Here is a tiny trained network, its code and every weight. The questions are about switching its units off for an input and a class, where a switched-off unit gives its printed mean instead of its output.

import numpy as np


def w(rows, s, z=0):
    codes = np.array(rows[::2]) - 128.0
    scale = np.full(codes.shape[1], s)
    scale[-1] = z or s
    return codes * scale


def norm(h):
    return h / np.sqrt((h * h).mean(-1, keepdims=True) + 1e-5)


def f(y):
    return y / 2 * (1 + np.tanh(0.7978845608 * (y + 0.044715 * y**3)))


def log_softmax(a):
    a = a - a.max(-1, keepdims=True)
    return a - np.log(np.exp(a).sum(-1, keepdims=True))


def net(x, mask):
    res = np.array(x, float).reshape(1, 2) / 4 @ E
    u = 0
    for l in range(3):
        y = f(norm(res) @ A[l][:, :-1].T + A[l][:, -1])
        res = res + np.where(mask[u : u + 10], y, B[l][:, -1]) @ B[l][:, :-1]
        u += 10
    return log_softmax(norm(res)[-1] @ U[:, :-1].T + U[:, -1])


A, B = {}, {}
E = w([
[128,214,124,177,105],'x0',
[255,135,93,138,147],'x1',
],0.0074)
A[0] = w([
[244,6,10,136,97,159],'L0N1',
[167,120,127,208,118,128],'L0N2',
[102,177,168,179,4,110],'L0N3',
[227,189,136,142,36,21],'L0N4',
[14,91,249,22,111,195],'L0N5',
[147,171,107,142,129,148],'L0N6',
[191,91,244,97,209,25],'L0N7',
[206,131,149,129,2,45],'L0N8',
[101,144,142,142,69,253],'L0N9',
[148,102,19,105,198,105],'L0N10',
],0.0061,0.00058)
B[0] = w([
[119,92,41,122,218,201],'L0N1',
[143,84,86,196,57,137],'L0N2',
[177,148,130,89,163,167],'L0N3',
[55,188,81,99,112,166],'L0N4',
[192,116,80,124,177,254],'L0N5',
[106,66,57,105,160,136],'L0N6',
[217,92,247,112,133,146],'L0N7',
[48,193,186,98,152,138],'L0N8',
[253,118,85,141,195,148],'L0N9',
[184,188,139,124,55,146],'L0N10',
],0.0043,0.0073)
A[1] = w([
[203,42,189,87,109,33],'L1N1',
[111,62,97,83,182,253],'L1N2',
[119,195,197,169,102,183],'L1N3',
[6,133,160,145,110,49],'L1N4',
[149,91,115,95,164,139],'L1N5',
[141,106,140,229,69,18],'L1N6',
[182,122,44,170,46,12],'L1N7',
[152,130,97,123,173,54],'L1N8',
[2,81,178,143,230,176],'L1N9',
[96,110,133,145,162,83],'L1N10',
],0.0073,0.0012)
B[1] = w([
[31,163,211,100,132,178],'L1N1',
[133,155,99,208,101,251],'L1N2',
[137,218,156,153,157,148],'L1N3',
[189,107,58,58,120,175],'L1N4',
[91,198,99,133,92,186],'L1N5',
[66,55,188,162,125,106],'L1N6',
[154,102,194,73,183,150],'L1N7',
[71,126,134,52,114,163],'L1N8',
[254,76,112,83,141,254],'L1N9',
[161,149,39,111,188,143],'L1N10',
],0.0061,0.0056)
A[2] = w([
[89,176,18,218,108,213],'L2N1',
[139,18,254,29,151,99],'L2N2',
[160,133,227,60,114,144],'L2N3',
[74,44,175,158,123,100],'L2N4',
[142,148,147,104,140,252],'L2N5',
[133,174,144,18,110,192],'L2N6',
[127,96,167,134,124,96],'L2N7',
[104,83,160,141,69,70],'L2N8',
[139,46,116,62,189,124],'L2N9',
[95,45,156,82,149,101],'L2N10',
],0.0061,0.0021)
B[2] = w([
[67,80,229,133,121,229],'L2N1',
[54,249,211,180,135,180],'L2N2',
[10,155,98,49,173,114],'L2N3',
[240,179,229,114,158,112],'L2N4',
[119,63,162,190,76,184],'L2N5',
[183,23,78,165,76,189],'L2N6',
[127,181,79,246,82,102],'L2N7',
[195,203,69,141,176,94],'L2N8',
[140,253,172,177,57,252],'L2N9',
[72,172,90,193,167,153],'L2N10',
],0.0048,0.0041)
U = w([
[196,87,54,109,114,210],'0',
[84,205,182,197,111,97],'1',
[28,7,146,110,96,4],'2',
],0.015,0.0018)

Each question gives the input, the list of numbers given to net, and the class t.
The units are the neurons (one row each of A and B). Each row of codes is followed by its name. A weight is (code - 128) times the scale printed after its matrix; where a second scale follows, it is the last column's (A, B and U).
mask holds one flag per neuron, layer by layer. A switched-off neuron (its flag False) gives its mean, the last column of its row in B, instead of its output. The means were averaged over made-up inputs and are rounded, as every weight is.
A unit's drop is (log p(t) with every unit on - log p(t) with that unit switched off) / (log p(t) with every unit on - log p(t) with every unit switched off).
The circuit of an input: a set's keep is (log p(t) with only the set's units on - log p(t) with every unit switched off) / (log p(t) with every unit on - log p(t) with every unit switched off). Starting from the 12 units with the biggest drops (on a tie, the unit counted first), units are removed one at a time, each time the one whose removal leaves the highest keep (on an exact tie, the one counted first), for as long as the keep stays at least 0.8.
units of the circuit, in order: the units of the circuit, biggest drop first
unit that matters most: the unit with the biggest drop
k most important neurons: the k neurons with the biggest drops, biggest first
k most important neurons of layer l: the k neurons of layer l with the biggest drops, biggest first
input [3,-3], class 2: 4 most important neurons	[L1N9 L0N9 L2N9 L0N3]
input [5,-5], class 0: 2 most important neurons	[L0N10 L1N2]
input [-8,5], class 1: 2 most important neurons	[L1N1 L0N7]
input [3,1], class 2: 4 most important neurons	[L1N9 L0N6 L2N9 L1N2]
input [5,3], class 1: 2 most important neurons	[L1N9 L0N5]
input [-8,-5], class 1: unit that matters most	L2N2
input [-6,-6], class 0: 2 most important neurons	[L1N9 L1N2]
input [-3,0], class 2: 3 most important neurons	[L1N5 L1N9 L1N2]
input [-7,-8], class 0: 3 most important neurons	[L1N9 L1N4 L2N1]
input [3,0], class 2: 3 most important neurons	[L1N9 L0N6 L2N9]
input [-6,4], class 1: 3 most important neurons	[L0N7 L1N1 L0N5]
input [-4,3], class 1: 2 most important neurons of layer 1	[L1N1 L1N3]
input [-3,-1], class 2: 2 most important neurons of layer 1	[L1N5 L1N9]
input [-4,-5], class 0: units of the circuit, in order	[L1N9]
input [2,3], class 2: 3 most important neurons of layer 0	[L0N4 L0N8 L0N5]
input [7,6], class 1: 2 most important neurons of layer 0	[L0N5 L0N8]
input [-8,6], class 1: 3 most important neurons of layer 1	[L1N1 L1N9 L1N4]
input [3,2], class 2: 2 most important neurons of layer 1	[L1N9 L1N2]
input [-1,3], class 2: 2 most important neurons of layer 1	[L1N9 L1N4]
input [-3,2], class 2: 3 most important neurons of layer 1	[L1N5 L1N9 L1N2]
